Below is a small trained network, with its code and all its weights. Each question gives an input and a class and asks what happens when units are switched off, that is, made to give their printed mean instead of their output.

import numpy as np


def w(rows, s, z=0):
    codes = np.array(rows[::2]) - 128.0
    scale = np.full(codes.shape[1], s)
    scale[-1] = z or s
    return codes * scale


def f(y):
    return y / 2 * (1 + np.tanh(0.7978845608 * (y + 0.044715 * y**3)))


def log_softmax(a):
    a = a - a.max(-1, keepdims=True)
    return a - np.log(np.exp(a).sum(-1, keepdims=True))


def net(x, mask):
    res = np.array(x, float).reshape(1, 3) / 4 @ E
    y = f(res @ A[0][:, :-1].T + A[0][:, -1])
    res = res + np.where(mask, y, B[0][:, -1]) @ B[0][:, :-1]
    return log_softmax(res[-1] @ U[:, :-1].T + U[:, -1])


A, B = {}, {}
E = w([
[154,131,183,53,102,140,204,58,166],'x0',
[246,45,144,173,199,112,104,223,145],'x1',
[28,103,62,177,89,49,152,161,59],'x2',
],0.012)
A[0] = w([
[170,179,171,106,152,147,229,69,152,254],'n1',
[147,108,175,226,136,197,67,154,194,114],'n2',
[141,124,178,126,127,59,200,153,178,177],'n3',
[124,139,73,159,109,121,107,171,117,194],'n4',
[132,173,52,211,119,71,107,192,78,249],'n5',
[106,96,98,191,93,164,102,129,86,166],'n6',
[96,171,103,170,130,118,122,188,104,172],'n7',
[122,130,175,6,100,163,139,30,180,224],'n8',
],0.012,0.0031)
B[0] = w([
[78,170,38,135,59,163,188,106,196,214],'n1',
[107,145,173,111,176,163,117,167,182,190],'n2',
[195,99,116,157,79,89,186,207,176,160],'n3',
[60,118,83,66,205,142,83,89,56,175],'n4',
[89,38,104,93,174,74,77,115,91,224],'n5',
[49,131,105,124,131,42,80,112,139,172],'n6',
[115,57,70,171,143,62,119,129,51,179],'n7',
[12,169,65,105,94,213,192,33,196,249],'n8',
],0.011,0.02)
U = w([
[56,170,93,98,52,209,178,45,194,117],'0',
[170,121,140,176,62,98,208,190,177,144],'1',
[130,132,254,108,210,171,106,147,149,9],'2',
[94,78,102,127,178,55,72,78,74,212],'3',
],0.01,0.0011)

Each question gives the input, the list of numbers given to net, and the class t.
The units are the neurons (one row each of A and B). Each row of codes is followed by its name. A weight is (code - 128) times the scale printed after its matrix; where a second scale follows, it is the last column's (A, B and U).
mask holds one flag per neuron, in row order. A switched-off neuron (its flag False) gives its mean, the last column of its row in B, instead of its output. The means were averaged over made-up inputs and are rounded, as every weight is.
A unit's drop is (log p(t) with every unit on - log p(t) with that unit switched off) / (log p(t) with every unit on - log p(t) with every unit switched off).
The circuit of an input: a set's keep is (log p(t) with only the set's units on - log p(t) with every unit switched off) / (log p(t) with every unit on - log p(t) with every unit switched off). Starting from all 8 units, units are removed one at a time, each time the one whose removal leaves the highest keep (on an exact tie, the one counted first), for as long as the keep stays at least 0.8.
units of the circuit, in order: the units of the circuit, biggest drop first
most important unit: the unit with the biggest drop
top k neurons: the k neurons with the biggest drops, biggest first
drop of u: that unit's drop, to one decimal
input [-3,7,-2], class 2: most important unit -> n2
input [7,2,8], class 1: units of the circuit, in order -> [n8; n3]
input [1,6,-5], class 2: units of the circuit, in order -> [n8; n2]
input [-6,-3,-6], class 2: top 3 neurons -> [n8; n1; n2]
input [7,7,0], class 1: top 2 neurons -> [n3; n8]
input [2,6,-1], class 1: top 2 neurons -> [n8; n3]
input [2,7,-5], class 1: top 2 neurons -> [n8; n3]
input [-6,2,-5], class 2: drop of n2 -> 0.2
input [6,3,7], class 1: drop of n3 -> 0.2
input [3,2,2], class 1: drop of n8 -> 0.6
